Here is a tiny trained network, its code and every weight. The questions are about switching its units off for an input and a target symbol, where a switched-off unit gives its printed mean instead of its output.

import numpy as np


def w(rows, s, z=0):
    codes = np.array(rows[::2]) - 128.0
    scale = np.full(codes.shape[1], s)
    scale[-1] = z or s
    return codes * scale


def f(y):
    return y / 2 * (1 + np.tanh(0.7978845608 * (y + 0.044715 * y**3)))


def softmax(a):
    e = np.exp(a - a.max(-1, keepdims=True))
    return e / e.sum(-1, keepdims=True)


def log_softmax(a):
    a = a - a.max(-1, keepdims=True)
    return a - np.log(np.exp(a).sum(-1, keepdims=True))


def net(x, mask):
    ids = ['αγδεηλξστφω'.index(c) for c in x.split()]
    T = len(ids)
    res = E[ids] + P[:T]
    r = res
    for j in range(3):
        rows = slice(2 * j, 2 * j + 2)
        q, k, v = (r @ M[0][rows].T for M in (Q, K, V))
        z = softmax(np.where(np.tri(T) > 0, q @ k.T / 2**0.5, -1e9)) @ v
        o = O[0][rows]
        res = res + np.where(mask[j], z, o[:, -1]) @ o[:, :-1]
    y = f(res @ A[0][:, :-1].T + A[0][:, -1])
    res = res + np.where(mask[3:11], y, B[0][:, -1]) @ B[0][:, :-1]
    return log_softmax(res[-1] @ U[:, :-1].T + U[:, -1])


Q, K, V, O, A, B = {}, {}, {}, {}, {}, {}
E = w([
[150,182,180,170,170,97,153,136,192,252,99,107],'α',
[129,197,199,144,116,134,175,136,82,116,202,141],'γ',
[162,163,159,168,244,160,134,211,188,29,163,123],'δ',
[116,175,115,186,123,186,160,107,198,128,73,108],'ε',
[171,163,131,64,99,134,29,53,122,206,217,99],'η',
[150,152,111,164,107,186,147,165,66,198,100,166],'λ',
[138,40,88,106,249,131,35,143,219,100,197,243],'ξ',
[177,44,68,163,93,88,202,163,129,150,116,187],'σ',
[163,204,119,123,121,53,94,232,140,126,129,149],'τ',
[152,143,237,95,177,132,103,107,73,79,75,86],'φ',
[135,146,207,73,73,175,168,152,158,136,93,209],'ω',
],0.015)
P = w([
[23,45,76,4,140,164,132,90,100,121,181,60],'0',
[158,98,182,123,195,75,172,52,171,124,126,124],'1',
[165,96,183,148,164,73,138,94,188,115,121,135],'2',
[178,78,183,160,144,83,118,107,185,110,120,139],'3',
[213,70,152,135,127,107,102,93,173,125,107,155],'4',
[208,59,152,147,98,108,79,100,173,124,104,168],'5',
[215,42,152,149,105,137,64,110,175,106,101,164],'6',
[228,46,150,171,90,126,69,123,177,129,77,150],'7',
[250,35,130,160,44,152,37,136,148,134,95,163],'8',
[224,28,130,199,65,145,45,116,181,136,89,156],'9',
[254,17,118,176,28,157,36,119,170,137,70,147],'10',
[247,39,116,184,23,158,11,113,176,142,90,133],'11',
],0.0051)
Q[0] = w([
[113,143,110,135,137,128,146,127,107,127,118,132],'h0',
[103,136,116,132,135,147,126,130,116,134,121,120],'h0',
[99,130,128,115,130,124,131,131,121,140,126,128],'h1',
[124,109,125,139,114,120,128,125,132,122,128,121],'h1',
[79,125,108,130,125,103,124,134,105,120,122,114],'h2',
[254,126,160,184,120,149,147,124,182,160,115,147],'h2',
],0.077)
K[0] = w([
[138,143,154,93,144,105,124,152,142,135,135,117],'h0',
[93,134,141,68,159,118,153,130,130,136,156,126],'h0',
[165,142,158,123,143,85,132,122,134,124,142,145],'h1',
[133,135,135,111,145,96,146,124,135,123,144,114],'h1',
[189,128,155,166,111,103,125,103,137,89,100,144],'h2',
[1,73,96,23,155,143,185,177,102,165,160,56],'h2',
],0.048)
V[0] = w([
[149,146,54,146,124,51,136,171,59,62,135,109],'h0',
[126,196,153,155,160,180,119,160,70,137,150,132],'h0',
[135,176,140,76,55,133,165,127,205,70,106,70],'h1',
[44,170,57,161,128,219,172,119,80,118,25,152],'h1',
[137,112,165,94,159,83,65,125,136,183,3,113],'h2',
[96,171,81,65,56,36,169,206,144,175,166,142],'h2',
],0.015)
O[0] = w([
[134,169,103,151,121,83,115,184,82,81,122,113,39],'h0',
[167,111,105,125,132,227,147,138,63,122,113,99,164],'h0',
[112,171,106,156,55,181,128,73,181,72,64,97,129],'h1',
[56,169,102,105,155,179,119,169,65,134,73,214,166],'h1',
[86,104,179,50,69,124,141,212,164,179,123,65,2],'h2',
[53,60,156,254,77,138,78,186,104,136,104,123,220],'h2',
],0.0078,0.0056)
A[0] = w([
[48,170,171,123,80,138,254,76,35,100,198,45,35],'n0',
[152,178,83,64,141,91,169,73,121,130,126,154,112],'n1',
[80,152,56,103,166,141,99,203,133,105,158,170,66],'n2',
[54,172,51,111,122,114,150,130,112,156,61,155,4],'n3',
[185,179,140,145,176,94,147,75,119,128,98,173,59],'n4',
[110,38,166,178,143,102,77,57,53,91,50,115,124],'n5',
[162,53,65,193,178,127,248,142,202,126,86,41,40],'n6',
[130,124,106,126,138,120,95,232,145,59,131,89,158],'n7',
],0.0099,0.0032)
B[0] = w([
[211,210,99,116,149,101,164,128,205,167,174,208,176],'n0',
[140,59,131,220,134,79,68,108,40,12,72,103,174],'n1',
[215,82,132,121,28,110,89,107,71,161,108,77,172],'n2',
[54,167,156,31,171,136,100,171,147,74,239,142,165],'n3',
[110,80,142,136,58,200,168,243,204,220,137,39,241],'n4',
[198,203,128,11,131,26,162,122,129,88,166,165,249],'n5',
[16,253,102,111,160,122,132,114,71,129,172,94,178],'n6',
[105,87,68,164,121,191,173,130,166,173,88,62,170],'n7',
],0.007,0.014)
U = w([
[117,90,187,118,125,107,173,161,162,226,129,117,195],'α',
[206,170,137,159,118,115,150,182,155,178,198,173,184],'γ',
[167,104,115,192,162,125,110,190,129,120,132,81,103],'δ',
[78,137,101,114,194,138,94,196,145,85,196,120,20],'ε',
[125,161,109,142,144,86,50,37,87,252,161,87,159],'η',
[151,94,121,106,205,113,127,203,40,213,131,173,91],'λ',
[146,42,106,109,169,96,54,128,144,169,240,127,30],'ξ',
[83,60,81,173,204,2,129,142,125,138,158,204,163],'σ',
[129,134,128,163,87,6,72,231,137,130,149,126,69],'τ',
[184,131,173,46,169,59,140,147,118,136,100,82,51],'φ',
[105,141,139,142,127,128,117,117,159,135,50,208,251],'ω',
],0.0043,0.0035)

Each question gives the input, a string of symbols that net reads in full, and the target symbol t.
The units are the heads (2 rows each of Q, K, V and O) and the neurons (one row each of A and B). Each row of codes is followed by its name. A weight is (code - 128) times the scale printed after its matrix; where a second scale follows, it is the last column's (O, A, B and U).
mask holds one flag per unit, heads first, then neurons. A switched-off unit (its flag False) gives its mean, the last column of its rows in O or B, instead of its output. The means were averaged over made-up inputs and are rounded, as every weight is.
A unit's drop is (log p(t) with every unit on - log p(t) with that unit switched off) / (log p(t) with every unit on - log p(t) with every unit switched off).
The circuit of an input: a set's keep is (log p(t) with only the set's units on - log p(t) with every unit switched off) / (log p(t) with every unit on - log p(t) with every unit switched off). Starting from all 11 units, units are removed one at a time, each time the one whose removal leaves the highest keep (on an exact tie, the one counted first), for as long as the keep stays at least 0.8.
units of the circuit, in order: the units of the circuit, biggest drop first
k most important neurons: the k neurons with the biggest drops, biggest first
which heads matter: for each layer, one digit per head in row order, 1 if its drop is at least 0.15 and else 0, layers parted by /
input α γ α σ γ α δ, target α: 3 most important neurons -> (n7 n1 n5)
input α δ γ δ γ σ φ δ α, target τ: units of the circuit, in order -> (h0)
input τ ω γ δ γ φ γ δ α σ γ ω, target τ: units of the circuit, in order -> (h2 h0)
input δ γ γ α γ γ α δ α γ γ, target δ: units of the circuit, in order -> (h2 n1 n5 n4)
input δ γ λ φ ε, target δ: units of the circuit, in order -> (h2 n1 n4)
input σ γ φ φ γ σ, target σ: which heads matter -> 001
input δ α α α τ, target δ: units of the circuit, in order -> (n1 h2 n5 n4)
input σ ξ γ α σ τ γ γ γ η, target τ: which heads matter -> 101
input λ σ γ φ φ ε γ δ, target λ: which heads matter -> 010
input τ α λ γ γ, target λ: which heads matter -> 110
input η ω α α, target η: 2 most important neurons -> (n6 n4)
input φ φ γ λ λ η, target φ: which heads matter -> 001
input ε σ ω φ φ ξ, target τ: units of the circuit, in order -> (h0 n2)
input σ φ α γ η ω, target τ: which heads matter -> 101
input φ γ δ γ γ φ ω α σ δ γ, target φ: 2 most important neurons -> (n1 n4)
input ε ω γ φ ε δ, target ω: which heads matter -> 110
input φ ξ α δ ξ γ φ ω, target φ: units of the circuit, in order -> (h2)
input γ τ ξ α α, target η: which heads matter -> 110
input α δ δ γ γ σ γ η φ, target τ: which heads matter -> 100
input η ε τ, target ω: 2 most important neurons -> (n4 n5)
